Here is a tiny trained network, its code and every weight. The questions are about switching its units off for an input and a class, where a switched-off unit gives its printed mean instead of its output.

import numpy as np


def w(rows, s, z=0):
    codes = np.array(rows[::2]) - 128.0
    scale = np.full(codes.shape[1], s)
    scale[-1] = z or s
    return codes * scale


def norm(h):
    return h / np.sqrt((h * h).mean(-1, keepdims=True) + 1e-5)


def f(y):
    return y / 2 * (1 + np.tanh(0.7978845608 * (y + 0.044715 * y**3)))


def log_softmax(a):
    a = a - a.max(-1, keepdims=True)
    return a - np.log(np.exp(a).sum(-1, keepdims=True))


def net(x, mask):
    res = np.array(x, float).reshape(1, 2) / 4 @ E
    u = 0
    for l in range(2):
        y = f(norm(res) @ A[l][:, :-1].T + A[l][:, -1])
        res = res + np.where(mask[u : u + 12], y, B[l][:, -1]) @ B[l][:, :-1]
        u += 12
    return log_softmax(norm(res)[-1] @ U[:, :-1].T + U[:, -1])


A, B = {}, {}
E = w([
[172,31,38,136,97],'x0',
[2,67,241,109,112],'x1',
],0.0071)
A[0] = w([
[32,83,96,122,83,179],'L0N1',
[230,138,201,151,75,122],'L0N2',
[146,195,129,213,114,178],'L0N3',
[34,70,153,65,143,246],'L0N4',
[65,164,204,170,138,10],'L0N5',
[129,127,55,182,87,154],'L0N6',
[174,210,117,128,159,252],'L0N7',
[117,1,85,62,67,187],'L0N8',
[161,142,203,79,136,88],'L0N9',
[134,108,65,221,13,101],'L0N10',
[213,187,62,80,143,105],'L0N11',
[96,136,77,200,185,158],'L0N12',
],0.0083,0.0033)
B[0] = w([
[134,105,163,130,46,196],'L0N1',
[114,118,229,60,202,140],'L0N2',
[80,125,202,119,226,185],'L0N3',
[221,179,153,116,11,253],'L0N4',
[108,133,107,73,169,188],'L0N5',
[150,132,37,159,88,185],'L0N6',
[56,118,124,219,204,248],'L0N7',
[187,1,223,171,112,247],'L0N8',
[103,66,126,173,99,146],'L0N9',
[184,15,140,179,153,185],'L0N10',
[72,105,152,111,170,244],'L0N11',
[172,199,139,193,167,147],'L0N12',
],0.0068,0.0058)
A[1] = w([
[71,176,121,5,98,120],'L1N1',
[75,200,87,118,181,167],'L1N2',
[169,52,76,207,164,27],'L1N3',
[53,138,134,139,108,129],'L1N4',
[105,151,116,135,146,4],'L1N5',
[103,107,105,126,133,50],'L1N6',
[113,65,159,160,150,167],'L1N7',
[117,194,130,22,65,139],'L1N8',
[120,184,153,153,219,133],'L1N9',
[74,134,136,96,103,88],'L1N10',
[95,92,149,101,132,101],'L1N11',
[184,178,200,177,167,184],'L1N12',
],0.012,0.0033)
B[1] = w([
[121,223,175,109,144,175],'L1N1',
[73,116,144,138,61,218],'L1N2',
[131,219,90,196,172,248],'L1N3',
[166,185,92,21,138,155],'L1N4',
[97,88,135,75,131,125],'L1N5',
[201,102,124,170,104,116],'L1N6',
[115,170,77,196,118,205],'L1N7',
[119,203,119,75,193,190],'L1N8',
[70,53,136,87,109,254],'L1N9',
[171,254,114,52,96,142],'L1N10',
[202,134,109,176,101,135],'L1N11',
[67,125,128,95,119,218],'L1N12',
],0.0088,0.0071)
U = w([
[9,92,149,125,147,200],'0',
[137,102,75,210,166,237],'1',
[109,188,165,40,110,172],'2',
[143,4,177,150,15,100],'3',
[201,107,51,32,134,3],'4',
],0.011,0.0034)

Each question gives the input, the list of numbers given to net, and the class t.
The units are the neurons (one row each of A and B). Each row of codes is followed by its name. A weight is (code - 128) times the scale printed after its matrix; where a second scale follows, it is the last column's (A, B and U).
mask holds one flag per neuron, layer by layer. A switched-off neuron (its flag False) gives its mean, the last column of its row in B, instead of its output. The means were averaged over made-up inputs and are rounded, as every weight is.
A unit's drop is (log p(t) with every unit on - log p(t) with that unit switched off) / (log p(t) with every unit on - log p(t) with every unit switched off).
unit that matters most: the unit with the biggest drop
k most important neurons: the k neurons with the biggest drops, biggest first
k most important neurons of layer l: the k neurons of layer l with the biggest drops, biggest first
drop when u is switched off: that unit's drop, to one decimal
input [0,-4], class 0: 2 most important neurons	L0N8, L1N9
input [0,2], class 2: unit that matters most	L0N10
input [1,8], class 3: 3 most important neurons	L0N8, L1N3, L0N1
input [1,5], class 3: 2 most important neurons	L0N8, L1N3
input [0,7], class 2: 3 most important neurons of layer 0	L0N10, L0N7, L0N5
input [0,8], class 2: 2 most important neurons	L0N10, L1N8
input [0,-8], class 0: 2 most important neurons of layer 1	L1N9, L1N2
input [3,8], class 3: drop when L0N8 is switched off	0.2
input [4,7], class 3: drop when L0N8 is switched off	0.1
input [-5,-6], class 0: drop when L0N7 is switched off	0.0
input [-8,-4], class 0: drop when L0N7 is switched off	0.1
